Each row has a name. After each piece below comes the name of the row it's from, unless a question asks for something else. Each question is about the rows just above it.

[ -5   2  24  24 -24 -25 -43 -16  45   2 -51  43  50  12 -47 -46  19 -44
  50] = J
[-23  20 -40   6 -29 -27 -37  11   0  14 -11  -6  45  28  30  36 -32  27
 -48] = N
[ 46  33  26   2 -17  19 -37  20  18 -32  35 -42 -34 -49  44 -10  44  36
  43] = K
[ 33  33  -1 -44 -15 -47 -45  33  30 -10  51 -15  26 -23 -33 -31  48  20
  11] = F
[-37 -22 -13   6 -33 -43  33 -32 -10   7  30  24 -52   0  40 -47  -3  11
 -49] = B
[ 35 -39 -34 -49  45 -46  27  25 -40   0  39 -32 -47  -9  49   7 -30  11
 -14] = E
[-12  30  -4 -33  25  20 -44 -35  48  11 -12 -27 -40  37 -52  37  47  47
  35] = C
[ 29 -36  30  -6  28   0  32  -4  36   3 -37  45   5 -17  40  -3  23  21
 -38] = G
Give the next entry after [  5 -17  40  -3  23].  [21]
The row with [-24 -25 -43 -16  45] is  J
find: [ 35 -42 -34 -49]  K

[ 14  -6 -18  19  14]  divis
[-36  19  -8  15  -6]  rodun
[ -8 -30   3 -23  -1]  finu
[-4  2 -3  3  0]  tor
[ 46 -20 -24  25  31]  reguv
[ 33 -14   2  -5   5]  tuvem
[ 2 -3  3] is in which row?  tor
find: [15 -6]  rodun

[ -9  -3  24 -15 -13   3  -8  17] -> Lizi
[ 22  10  18   5  -3  -6  -5 -10] -> Vila
[  0  16  43   7  -9  -9 -18   3] -> Zale
[  4  -2  24 -15 -18   7  -9  11] -> fenet
[  1 -15  15  -7   6 -24 -13 -12] -> feda
find: [ -9  -3  24 -15 -13   3  -8]  Lizi
Give the next entry after [ 24 -15 -18   7  -9].  [11]
[ -9  -3  24 -15 -13   3  -8  17] is in which row?  Lizi

[ 45  32  11   0  12  -7 -20  11  -5  -6 -11  -1 -12 -22 -23  -1  12   7
  12  19 -10] = Dedim
[ -3  13  11   3   7   0 -20  11  -5  -6 -11   4 -12   2 -10  -1 -10   7
  12  19 -10] = Tadi
[ 28   7  -4  19  -9   0 -20  11  -5  -6  36  13 -12   2 -10  -1  12   7
  12  19 -13] = ruban
[ -3  19   2   0  12   0 -19  11  -5  -6 -11  -1 -49  29 -10  -1  28   7
  -4  19 -10] = Nale
[ 51  15  10   0 -20  12  -7  11  -5  -6 -30  -1 -12   2 -10  -1  12   7
  12  19 -10] = Bifek
Give the next entry after [  7   0 -20  11  -5  -6 -11   4].  [-12]
find: [ -3  19   2   0  12   0 -19  11  -5  -6 -11  -1 -49  29 -10  -1  28   7
  -4  19 -10]  Nale
The next entry after [ -5  -6 -11  -1 -12 -22 -23]:  [-1]
find: [ 12  -7 -20]  Dedim
find: [ 28   7  -4  19 -10]  Nale
find: [ 32  11   0  12  -7 -20  11  -5  -6 -11  -1 -12]  Dedim
find: [ 13 -12   2 -10]  ruban

[  4 -52   5  -2] : Sadi
[ 2 -2 -1  0] : nak
[ 15 -13   8   6] : Zipi
[  2  -2  40 -27] : Raza
[ -9 -52   5  -2] : Tapo
Which row holds [ 2 -2 -1  0]?  nak
Where do [ -9 -52   5  -2] appear?  Tapo

[ 0  4 51  4 51] = D
[  0 -14   4  51  -2] = H
[ 39  12 -23 -23  -9] = M
[  0   4 -14  -2  51] = Z
find: [ 4 51  4 51]  D
find: [  0 -14   4  51  -2]  H
[51 -2] is in which row?  H
find: [-14   4  51]  H
find: [  4 -14]  Z

[ 5 -6 -6  2 13 -3 -2  1 -7  0  5  3 -1 -1  5  3  2  1 -2 -6  1  0  1  0
  5  0  0 -2 -9  9  3 -4  3  4 44 -2  3  0 -2  5  1  4 -1 14  2  5  0 -8
 -7  4  4  6  5 -1] : nufo
[  8  -6  -3   4   1  -7  -1   1  -1   1   5   1   1  -1   4   7  -3   1
   1  -4  -2 -11   4  -1   0  -2  -1  -1 -10   6   2   1   5   7  49   2
   2   0  -6   4   1  -2   0  15   6   3   1  -4  -2   4   3   1   2  -1] : nule
[ -4  -6  -1   0 -19   7   2  -2  -6   0  -1   3  -1  -4   2 -13   6  -2
  -5   5   3 -13  -2  -2   8   0  -1  -3   9   1   4  -6  -7  -1 -35  -3
  -1   0   3  -2   2   5  -5  -9  -4  -1  -2  -2   2  -3  -1   5   5  -1] : vivid
[ -7   0   5   3  -1  -1   5   3   4   1  -1   3  -1  -4   2 -13   6  -2
  -5   5   3 -13  -2  -2   8   0  -1  -3   9   1   4  -6  -7  -6   0  -8
   4   0   6   6   2   9   1  -7  -6   0  -1  -6  -8   3   4   5  -1  -1] : kupa
[ -4  -2 -10   4  -1  -3  -2   1  -7   0   5   3  -1  -1   5   3   2   1
  -2  -6   1   0   1   0   5   0   0  -2  -9   9  -8  -4   3   4  44  -2
   3   0  -2   5   1   4  -1  14   2   5   0  -8  -7   4   4   6   5  -1] : Bufa
[ -4  -6  -1   0 -19   7   2  -2  -6   0  -1   3  -1  -4   2 -13   6  -2
  -5   5   3 -13  -2  -2   8   0  -1  -3   9   1   4  -6  -7  -6   0  -8
   4   0   6   6   2   9   1   1  -6   0  -1  -6  -8   3   4   5  -1  -1] : Gopok
find: [ -4  -2 -10   4  -1  -3  -2   1  -7   0   5   3  -1  -1   5   3   2   1
  -2  -6   1   0   1   0   5   0   0  -2  -9   9  -8  -4   3   4  44  -2
   3   0  -2   5   1   4  -1  14   2   5   0  -8  -7   4   4   6   5  -1]  Bufa
Which row holds [ -4  -2 -11   4  -1]?  nule
The row with [ -7   0   5   3  -1  -1   5   3   4   1  -1   3  -1  -4   2 -13   6  -2
  -5   5   3 -13  -2  -2   8   0  -1  -3   9   1   4  -6  -7  -6   0  -8
   4   0   6   6   2   9   1  -7  -6   0  -1  -6  -8   3   4   5  -1  -1] is  kupa
What is the next entry after [ 5  0  0 -2 -9  9 -8]?  [-4]
find: [  8  -6  -3   4   1  -7  -1   1  -1   1   5   1   1  -1   4   7  -3   1
   1  -4  -2 -11   4  -1   0  -2  -1  -1 -10   6   2   1   5   7  49   2
   2   0  -6   4   1  -2   0  15   6   3   1  -4  -2   4   3   1   2  -1]  nule

[ 2 22  6  0  0] = seg
[ -6  49   5 -30  -6] = dus
[ 2 22  3 34  2] = Puf
[ 6 -1 -2 23  1] = vafup
[ -6   5 -30  49   0] = mif
Which row holds [6 0]?  seg
The row with [-30  -6] is  dus
What is the next entry after [-30  49]?  [0]
[ -6  49   5 -30] is in which row?  dus
find: [  5 -30  49]  mif
What is the next entry after [22  6  0]?  [0]

[ -7  11   2 -28   9   7 -15 -27 -28   1   7 -24 -15 -26  16 -24 -25  15
   3  14  13  13 -14 -29 -19   4   2   7  -2   5  -5  15 -28   3   6  14
   7  -3  15 -28 -18   2   9 -26 -16 -17   1 -19  -2   8   4 -18   8  11
   4 -16  -9 -29 -19] -> fivo
[ 11   2   3   0 -19  -1   8  -5  -1  -2   2  -7  10   1 -11   4  -1 -12
  13  12 -18   3   2  -1  -5  10   0 -17  11   3   1  -6   0  13  -5 -14
 -22  -2 -12  -4   4   9 -19   0  -2   9  10  10  12  -5 -17   2   2 -12
   6 -13   3   1  -1] -> Gide
[-32  43  46 -10 -39  41 -40 -13 -10  43  45 -15 -35   7  25 -39   6  27
  25  12   5 -27 -48 -18   2 -25 -45 -45 -29  47 -48  36 -24 -19  39 -41
 -16 -18  25 -24 -44 -29 -39  -6  24 -36 -28 -35 -26 -44 -45  26  46  24
 -33 -13  38 -11 -48] -> gini
[ 44 -18 -31 -31  -5 -30  35 -37 -31 -34 -27 -38  34 -39 -29  15 -42 -38
  27  36 -37  46  29 -25 -43  51  41   5  48 -28  36 -29 -18  50 -41  12
 -33 -28 -33 -25  26  50  -6 -31 -49  31  50  29  49  37  -2 -43 -27 -45
  49 -46 -40 -27  15] -> Leve
[ -7  11   3 -28   9  45 -13  43 -40 -10  41 -24 -15 -26  16 -24 -25  15
  14  14  13  13 -14 -29 -19   4   2   7  -2   5  -5  15 -28   3   6  14
   7 -28  15 -28 -18   2   9 -26 -16 -17   1 -19  -2   8   4 -18   8  11
   4 -16  -9 -29 -19] -> lolo
[-1  2  2  2 -7  1 -3 -3 -3  1  1 -4 -1 -1 -2 -3 -1 -1  3  3 -4 -1 -4 -3
 -2 -1 -3 -7 -1  2 -4  0 -3  0  0 -4 -6 -3 -2 -4 -3 -1 -6 -2  0 -2 -1 -2
  0 -4 -6  0  1  0 -2 -4  2 -3 -5] -> rosi
[ -7  11   3 -28   9   7 -15 -27 -28   9   7 -24 -15 -26  16 -24 -25  15
  14  14  13  13 -14 -29 -19   4   2   7  -2   5  -5  15 -28   3   6  14
   7 -28  15 -28 -18   2   9 -26 -16 -17   1 -19  -2   8   4 -18   8  11
   4 -16  -9 -29 -19] -> vilek
[-13   7   3  -6   8   9 -11  -1  -6   5   6  -2 -14  -3  14 -10  -3  10
  -3  -3  13  -3  -7  -6  -4  -9  -7   4 -12   4  -5  10  -8 -12   7   3
  12  -5  13  -4 -10 -10   6  -7   2 -13 -11 -12 -11  -1   6  -2   4   8
  -7   4   4  -7  -6] -> vigub
[  1   0   0 -11   8  -3  -4 -14 -11   4  -1  -9  -2 -14   4  -9 -12   6
   4   4   6   9  -4 -13  -5   6   6   8   3   0   0   4 -11   6   2  11
   4 -13   4 -12  -5   6   8 -10 -11  -4   5  -7   2   7   4 -10   3   5
   6  -8 -10 -11  -8] -> Vamug
find: [ -7  11   3 -28   9   7 -15 -27 -28   9   7 -24 -15 -26  16 -24 -25  15
  14  14  13  13 -14 -29 -19   4   2   7  -2   5  -5  15 -28   3   6  14
   7 -28  15 -28 -18   2   9 -26 -16 -17   1 -19  -2   8   4 -18   8  11
   4 -16  -9 -29 -19]  vilek
Give the next entry after [ 41 -40 -13 -10  43  45].  [-15]
Give the next entry after [-17  11].  [3]

[-52 -20  29  -1  46 -33   7 -25 -23   5  12   6] = dupo
[  7 -25  -1 -13  -6   4  36  18  17  17 -11   7] = Fus
[-21 -14  27 -39  35 -52  35  37 -21  -3  18  19] = zonis
[-39 -52  27 -14  35  37 -21  35 -36  10 -26  13] = donis
[-17   7 -25  -1 -13  -6   3  26  15  -8 -21 -31] = Pada
Give the next entry after [-21 -14  27 -39  35 -52  35  37].  [-21]
Which row holds [-39 -52  27 -14  35  37 -21  35 -36  10 -26  13]?  donis
Give the next entry after [  4  36  18  17  17 -11].  [7]
What is the next entry after [ -8 -21]?  [-31]
[-20  29  -1  46 -33   7 -25] is in which row?  dupo
The row with [18 19] is  zonis
Which row holds [  7 -25  -1 -13  -6   3]?  Pada

[-7 29 15 26] : Kug
[ 43 -37 -25 -39] : Vusa
[ 43 -39 -39 -54] : nunog
[ 8 15 11 14] : Nabeb
[ 19 -28 -16 -29] : zik
[-4 20 12 20] : dotof
[-10  29  17  30] : zose
[ 41 -25 -13 -20] : Teg
[ 41 -25 -35 -47] : soku
[-48  32  37  43] : Guv
find: [ 41 -25 -13 -20]  Teg
The row with [ 41 -25 -35 -47] is  soku

[  1   0 -16  -6]  det
[ -8   3 -30  -1]  Zof
[ -2   2 -26   0]  retal
[ 7  8 15 19]  Miv
[ -5 -28 -54  -3]  pelad
[ -5  15   8 -10]  mome
[14 46 20 13]  Zadu
[12  0 17 -5]  fepi
[-20 -26  17  11]  tubus
[-20 -54 -28 -10]  fup
Give the next entry after [ 8 15].  [19]
What is the next entry after [-28 -54]?  [-3]
find: [12  0]  fepi
The next entry after [-5 15]:  [8]
Give the next entry after [-26  17].  [11]

[ -8   6  -2 -13  -5  11   4   2   5   1   1  -6  -4  -8] = nisi
[ 0 -4 17 21  1 12 -8 14 -6 17 29 -4 44  1] = kufi
[ 12  -1   9 -11   1   9   4 -18 -14 -18  10  12   2  -3] = Mibut
[ -5   4  -4   0  -9   2  27  -6  -2   8   9 -21 -11  -5] = vef
[ -2  -5  -9  -6   4  27  -4   0   2  -8  -4   0 -14   6] = dudub
[ -5   4  -4   0  -9   2  27  -6  -2   8   9 -21 -11  -5] is in which row?  vef
find: [-2 -5 -9 -6  4 27 -4  0  2]  dudub
The row with [ 0  2 -8] is  dudub
[ 1 12 -8 14 -6 17 29 -4] is in which row?  kufi

[ 29  -9 -48  43 -49  31] : kofel
[ 11  -6 -15  12 -34  13] : mizu
[  3  -4 -16  21 -19   8] : Leru
[-14  13  -8   1  17   3] : Nemef
[-35  13 -16  15 -26  31] : mag
[ -1 -10  20  -2  -5 -32] : kabes
[ 13 -14  51 -20 -23 -49] : pulo
[-33  18  42 -36  13 -39] : Bav
What is the next entry after [-14  13]?  [-8]
find: [ 13 -16]  mag
find: [-15  12]  mizu
Give the next entry after [-36  13].  [-39]
find: [-35  13 -16  15]  mag
Give the next entry after [18 42].  [-36]
What is the next entry after [ -4 -16  21]?  [-19]

[-43  -9  -9   3 -34  20 -14  25   1 -10] : zaf
[-33  20  -9   3  16   3  -1 -23  -1  -7] : degu
[ 28   6  -4   2   9  -2   7 -14   2   2] : zere
[-56  -2  16  -4 -33  22 -15  39  15   6] : veni
[ -9 -10  -9   0   0   2   0  -8 -16 -10] : duv
[ 21   1 -17   2  17  -1   9 -14 -16   1] : mota
[ 58   7 -25  12  42 -11  13 -41  -5   9] : lol
The row with [15  6] is  veni
[-33  20  -9   3  16   3  -1 -23  -1  -7] is in which row?  degu
What is the next entry after [ 21   1 -17   2  17  -1   9]?  [-14]
find: [-33  22]  veni
find: [ 17  -1   9 -14 -16   1]  mota

[-16  36 -18 -20  28  -7 -25  38 -11 -27  10  13   7 -14 -20  30   7 -33
  21  24 -14  -8  -1  11 -17   3  27  -7 -14  13   0  -3  13   6 -15   2
  16  -6] = Dati
[ 36 -18 -19  27  -7 -25  38 -12 -27  10  13   8 -14 -20  30   6 -33  21
  25 -14  -8  -1  11 -17   3  27  -6 -13  13   0  -3  13   6 -16   2  16
  -6 -21] = tagev
[-28  -7 -20 -11   9  28  12 -25  38 -11 -27  10  13   7 -13 -20  31   7
 -33  20  26  -7 -14  11   0  -3  11   5 -15   3  17  -4 -20   5  24 -34
   6  60] = zatu
[ -7 -25  35 -12 -28   9  12   7 -12 -19  31   7 -33  19  23 -17 -10  -2
  11 -17   3  27  -7 -15  11   0  -3  11   6 -15   2  17  -5 -20   4  25
 -35   4] = veta
[-11 -28   9  12 -20  28  -7 -25  38 -11 -27  10  13   7 -13 -20  31   7
 -33  20  23 -14  -8  -1  11 -17   3  27  -7 -15  13   0  -3  13   5 -18
   2  12] = nuno
Which row holds [-12 -28   9  12]?  veta
Where do [-11 -28   9  12 -20  28  -7] appear?  nuno
find: [-33  20  23 -14  -8  -1]  nuno
find: [-33  21  25]  tagev
find: [ 4 25]  veta

[-18  41   9   9   8  10   3  29   4  -4 -22  46   1  -2  -1   3   5 -18
  17 -18  27  -2  12   8  -3  33  -7  -3 -20 -29 -10 -11   4  -5  16   3
 -26  15 -12 -14  28   6 -34  -4  -3 -20 -25 -13] -> kos
[ -5 -39   3   2  35  18   4  -1  -6  -2  33   4   1  -8  27   2   7  -7
 -13  19  18 -27 -15   7 -17 -14 -27  -4  14  32   8 -13 -19  -6  -4 -13
  19 -30 -13  23  12 -28 -10 -25   2   4   2 -32] -> vopa
[  0 -34   0   5  30  18  15   0   3   7  29  -1   3  -7  36   1   9 -15
  -7   9  22 -34 -13  17 -13 -15 -25  -7   7  24   1 -27 -17  -7   2 -11
  21 -27 -14  32  10 -22  -6 -14   4   3  -4 -38] -> Gimo
[  1   8   3  13 -32  -7 -11  -3  -9   5 -17 -36 -27  -2 -16 -10 -13  37
   6   9 -20  -9  16 -11  16 -34   3  15 -10  11  37  10   4   3   8  17
  -5   7  -8 -13 -29  17  16  -1 -12 -13  33  37] -> neval
[ -2  41  -4   4   3   2  -7  21  22 -10 -32  29  19   3  10   7   0 -12
  12 -20  -1 -11  14  -1 -20  33 -11  -1 -21 -42 -16 -11  14  -3  15   1
 -32   8  -7 -23  13   0 -43  -5  -8 -14  -8  -1] -> bena
[ 27  -4   1   3  32  18   9   0  -3  -1  31   3   2  -7  31   2   8 -10
 -10  14  20 -31 -14  11 -16 -15 -27  -6  10  29   5 -19 -18  -7  -1 -12
  21 -29 -12  28  12 -26  -9 -20   2   4   1 -36] -> Zufog
[-19  39   9   8   7  11   5  30   2  -4 -20  46   0  -2  -2   3   6 -19
  16 -18  29  -1  11   8  -1  32  -8  -2 -20 -29 -10 -10  -7  -1 -18   3
 -24  16 -11 -13  29   7 -33  -3  -4 -22 -26 -13] -> vatod
find: [-18  -7  -1]  Zufog
The next entry after [27 -2]:  [12]
[ 46   1  -2  -1   3   5 -18  17 -18  27  -2  12] is in which row?  kos
find: [  3 -26  15 -12 -14  28   6 -34  -4]  kos
Where do [ 10   3  29   4  -4 -22  46   1] appear?  kos

[  9  27 -14 -26  31  16  -2  -3   1  33  -5  -9   3   7  17   7 -33  -5
 -31 -19 -13  10 -20]  Rul
[ 18 -22  36   5   6  39   5  -9  37   3 -23 -18 -22 -55  24  44  21 -47
  46  28 -13  -4  57]  Loro
[-33  27   3  13  39  39  19   4  13  33  -5  -9 -10 -55  17 -48  21  16
  -5 -42 -13 -57 -20]  fuvi
The row with [  9  27 -14 -26  31  16  -2  -3   1  33  -5  -9   3   7  17   7 -33  -5
 -31 -19 -13  10 -20] is  Rul
find: [-23 -18 -22 -55  24  44  21 -47]  Loro
What is the next entry after [-31 -19 -13]?  [10]
Which row holds [ 5  6 39]?  Loro

[  6   1  -8  15   0 -17  -9 -13  -5   4 -10  10  18  16  -6   9 -12   3
 -12   9  11   0   0  -4  17  -7  -3 -18  -2 -15   3  -4   4 -26 -28 -20
  -6] -> kiro
[-21  -3 -25 -10  15  49 -39 -10 -13  18   1  -5  18  -1 -16 -41  28  14
  -3   7  -9  13  21   3  26  11  10 -27 -24 -28  16  -6  10 -16 -25  -4
 -25] -> zol
[ -5 -45   0   7  -9 -10  -4  28  20 -22  13 -16   9  -5  16 -15 -12 -18
  38 -13  17  -3 -35  -1  16  21   5  22  28  -1 -25 -24  21 -28  -6  10
  -6] -> gavis
[-22  13 -16   9  -5  13 -15 -12 -18  23 -12  16  15   5 -13  -5   1  12
  20  25 -26   7  14  22  18 -23   1   2 -26   6   0  -2  -5  17  -6  16
  26] -> lin
[-25   3  15 -18 -24  35  25   2  32 -26  18   0  18   6  11  12  10   6
  38  20 -42  -9  18  -4   1 -36   6 -13  -9 -15  -7  -5  27  10   9   7
 -11] -> dup
[  6  18 -22 -27 -33  48 -13   8  -8  39  -9 -30   9  14  12 -37  20  -4
  19  32 -10  15  22  31 -21  -9  10   0   6  12   3  14 -17  10  10  -2
   7] -> Nete
[-23  29  -7  25  11   1 -28  20 -23 -10  13   7 -14 -17   9  -9  -1   1
  13 -40  22  -1  -9  -6   0   6 -15   4   3  -1   2  -2 -10   0   6  21
  26] -> suri
[ -5   1   2  -4   6   9 -34  25  34  50   3 -18  -8  -8  27 -36  12  -6
  12   9  -9  16  -7 -17  -6  -3   3  -3  14 -33 -10  13 -17   9  10 -26
 -29] -> Gop
[ -7  32  -9  22  18  31 -19 -15   7  41   3  19  22  32   9 -12  -6   3
  11 -12   9  25   6  10  -2 -13   9 -46 -40 -32   9  -7  15 -24  -2 -23
   8] -> Rom
What is the next entry after [-32   9  -7  15 -24  -2 -23]?  [8]
find: [-22  13 -16   9  -5  16 -15 -12 -18]  gavis
Where do [ -6   9 -12   3 -12   9  11] appear?  kiro
Give the next entry after [ -5   4 -10  10  18  16].  [-6]

[-37 -37  22 -29 -10 -18  -8  -8 -19] -> digu
[-37 -37  22 -29 -10 -18 -14 -17 -11] -> selig
[ 21   1  26   4  10 -20  -1  26   0] -> tel
[ 25  32  22 -29 -10 -18  -8 -19  -8] -> zetot
[ 32  25 -58 -35  14   5 -17  -4  -7] -> mamo
What is the next entry after [32 25]?  [-58]
The row with [ -8  -8 -19] is  digu
find: [-37  22 -29 -10 -18 -14 -17 -11]  selig

[  4 -18  -4   5   2 -11   4 -13  13 -17  -3] -> Bego
[44 -1  5  2 -7  2  7 -7 -8  0 -1] -> Vuf
[27  1 -2 -3 -4  2 20 -5  0 13 -1] -> Sigo
[ 11  10  11  13 -16 -11  15   9  -5   3  -5] -> Felor
[10 -1  1  0  0  1  0 -1  0  0  0] -> tizek
[-11  -1   1   0   0   1   0  -1   0   0   0] -> Vib
[ -6   1  16   0 -23   1   9   3  24  26 -12] -> zubo
[-12   4  11   3 -16  -1  14   3   8  16  -6] -> teno
[ 10   1  -4   2   5   2   9   3  21  22 -12] -> zapa
[16  3  3  3 -7 -2 14 -1 -3  6 -3] -> zuzez
find: [  9   3  21  22 -12]  zapa
What is the next entry after [-4  5  2]?  [-11]

